Here is a tiny trained network, its code and every weight. The questions are about switching its units off for an input and a class, where a switched-off unit gives its printed mean instead of its output.

import numpy as np


def w(rows, s, z=0):
    codes = np.array(rows[::2]) - 128.0
    scale = np.full(codes.shape[1], s)
    scale[-1] = z or s
    return codes * scale


def norm(h):
    return h / np.sqrt((h * h).mean(-1, keepdims=True) + 1e-5)


def f(y):
    return np.maximum(y, 0)


def log_softmax(a):
    a = a - a.max(-1, keepdims=True)
    return a - np.log(np.exp(a).sum(-1, keepdims=True))


def net(x, mask):
    res = np.array(x, float).reshape(1, 5) / 4 @ E
    u = 0
    for l in range(2):
        y = f(norm(res) @ A[l][:, :-1].T + A[l][:, -1])
        res = res + np.where(mask[u : u + 7], y, B[l][:, -1]) @ B[l][:, :-1]
        u += 7
    return log_softmax(norm(res)[-1] @ U[:, :-1].T + U[:, -1])


A, B = {}, {}
E = w([
[113,143,132,75,81,254,161,151,212,118],'x0',
[115,133,122,115,115,128,138,116,112,136],'x1',
[144,111,161,126,149,145,131,144,127,116],'x2',
[112,81,59,57,137,83,162,213,160,166],'x3',
[181,95,100,92,65,77,64,151,84,82],'x4',
],0.0093)
A[0] = w([
[118,231,134,182,107,222,81,115,117,95,110],'0.n0',
[162,140,87,151,206,76,143,143,69,217,70],'0.n1',
[167,101,124,114,46,160,1,101,136,117,3],'0.n2',
[231,182,159,127,59,160,77,59,103,70,28],'0.n3',
[111,144,106,98,67,219,147,197,133,76,60],'0.n4',
[115,157,137,130,72,207,147,117,133,61,109],'0.n5',
[124,126,170,179,137,110,113,51,56,115,121],'0.n6',
],0.0086,0.0034)
B[0] = w([
[108,195,161,98,171,204,89,151,80,109,241],'0.n0',
[66,120,174,71,140,192,160,129,84,100,227],'0.n1',
[123,87,90,150,138,112,151,95,125,164,210],'0.n2',
[94,61,81,163,138,96,181,196,183,245,251],'0.n3',
[101,85,75,175,97,117,145,67,124,166,233],'0.n4',
[176,186,185,86,123,95,61,185,142,146,221],'0.n5',
[142,109,92,165,124,122,152,114,133,24,254],'0.n6',
],0.011,0.007)
A[1] = w([
[145,187,159,186,172,136,147,61,69,2,11],'1.n0',
[182,132,123,53,86,78,55,185,27,100,37],'1.n1',
[79,120,153,209,186,73,174,131,111,103,115],'1.n2',
[150,78,92,150,150,67,108,161,72,105,99],'1.n3',
[66,100,108,121,111,166,151,141,157,204,153],'1.n4',
[147,176,106,138,136,127,151,52,142,52,5],'1.n5',
[208,65,76,130,6,106,45,123,115,68,246],'1.n6',
],0.0089,0.0026)
B[1] = w([
[189,122,147,203,2,101,123,114,215,223,224],'1.n0',
[119,229,204,136,119,239,65,116,127,184,172],'1.n1',
[92,47,10,85,155,69,141,184,99,91,228],'1.n2',
[100,157,169,12,165,149,107,137,217,94,214],'1.n3',
[211,84,136,186,99,43,114,77,145,81,254],'1.n4',
[211,102,148,112,165,124,107,59,159,236,154],'1.n5',
[89,128,153,52,200,153,147,146,12,55,216],'1.n6',
],0.009,0.0084)
U = w([
[199,99,144,244,99,91,119,109,177,243,66],'0',
[100,64,109,103,146,81,132,146,52,63,96],'1',
[117,237,218,93,159,176,35,157,97,136,254],'2',
],0.011,0.0007)

Each question gives the input, the list of numbers given to net, and the class t.
The units are the neurons (one row each of A and B). Each row of codes is followed by its name. A weight is (code - 128) times the scale printed after its matrix; where a second scale follows, it is the last column's (A, B and U).
mask holds one flag per neuron, layer by layer. A switched-off neuron (its flag False) gives its mean, the last column of its row in B, instead of its output. The means were averaged over made-up inputs and are rounded, as every weight is.
A unit's drop is (log p(t) with every unit on - log p(t) with that unit switched off) / (log p(t) with every unit on - log p(t) with every unit switched off).
The circuit of an input: a set's keep is (log p(t) with only the set's units on - log p(t) with every unit switched off) / (log p(t) with every unit on - log p(t) with every unit switched off). Starting from the 12 units with the biggest drops (on a tie, the unit counted first), units are removed one at a time, each time the one whose removal leaves the highest keep (on an exact tie, the one counted first), for as long as the keep stays at least 0.8.
units of the circuit, in order: the units of the circuit, biggest drop first
k most important neurons: the k neurons with the biggest drops, biggest first
k most important neurons of layer l: the k neurons of layer l with the biggest drops, biggest first
drop when u is switched off: that unit's drop, to one decimal
input [2,3,-1,8,-5], class 0: units of the circuit, in order : [1.n6]
input [7,3,3,-8,2], class 0: 4 most important neurons : [0.n3, 0.n4, 1.n6, 0.n2]
input [-8,5,1,0,-1], class 0: 2 most important neurons of layer 0 : [0.n3, 0.n6]
input [-1,-7,-1,1,2], class 2: 2 most important neurons : [0.n3, 0.n4]
input [7,-5,7,4,0], class 0: 2 most important neurons of layer 1 : [1.n2, 1.n4]
input [-5,8,-3,1,6], class 2: 2 most important neurons : [1.n1, 0.n4]
input [-2,-1,-7,4,6], class 2: 2 most important neurons : [1.n1, 0.n3]
input [-1,6,5,-8,0], class 0: 2 most important neurons of layer 0 : [0.n0, 0.n6]
input [4,-1,1,-1,-6], class 2: 2 most important neurons : [0.n3, 0.n0]
input [5,3,0,0,3], class 0: 3 most important neurons : [0.n6, 0.n4, 1.n2]
input [-1,-6,-1,8,6], class 2: 2 most important neurons : [1.n1, 0.n3]
input [8,-6,8,2,-1], class 0: 2 most important neurons : [0.n4, 0.n6]
input [2,2,7,-8,3], class 0: 2 most important neurons of layer 0 : [0.n3, 0.n2]
input [-2,5,-5,-1,-1], class 0: most important neuron of layer 1 : [1.n0]
input [-1,6,7,-1,-2], class 0: drop when 1.n0 is switched off : 0.4
input [3,8,-1,4,-1], class 0: drop when 1.n2 is switched off : 0.2
input [-8,-5,8,3,7], class 2: drop when 0.n3 is switched off : 0.1
input [-7,-1,-5,7,3], class 2: drop when 0.n4 is switched off : 0.1
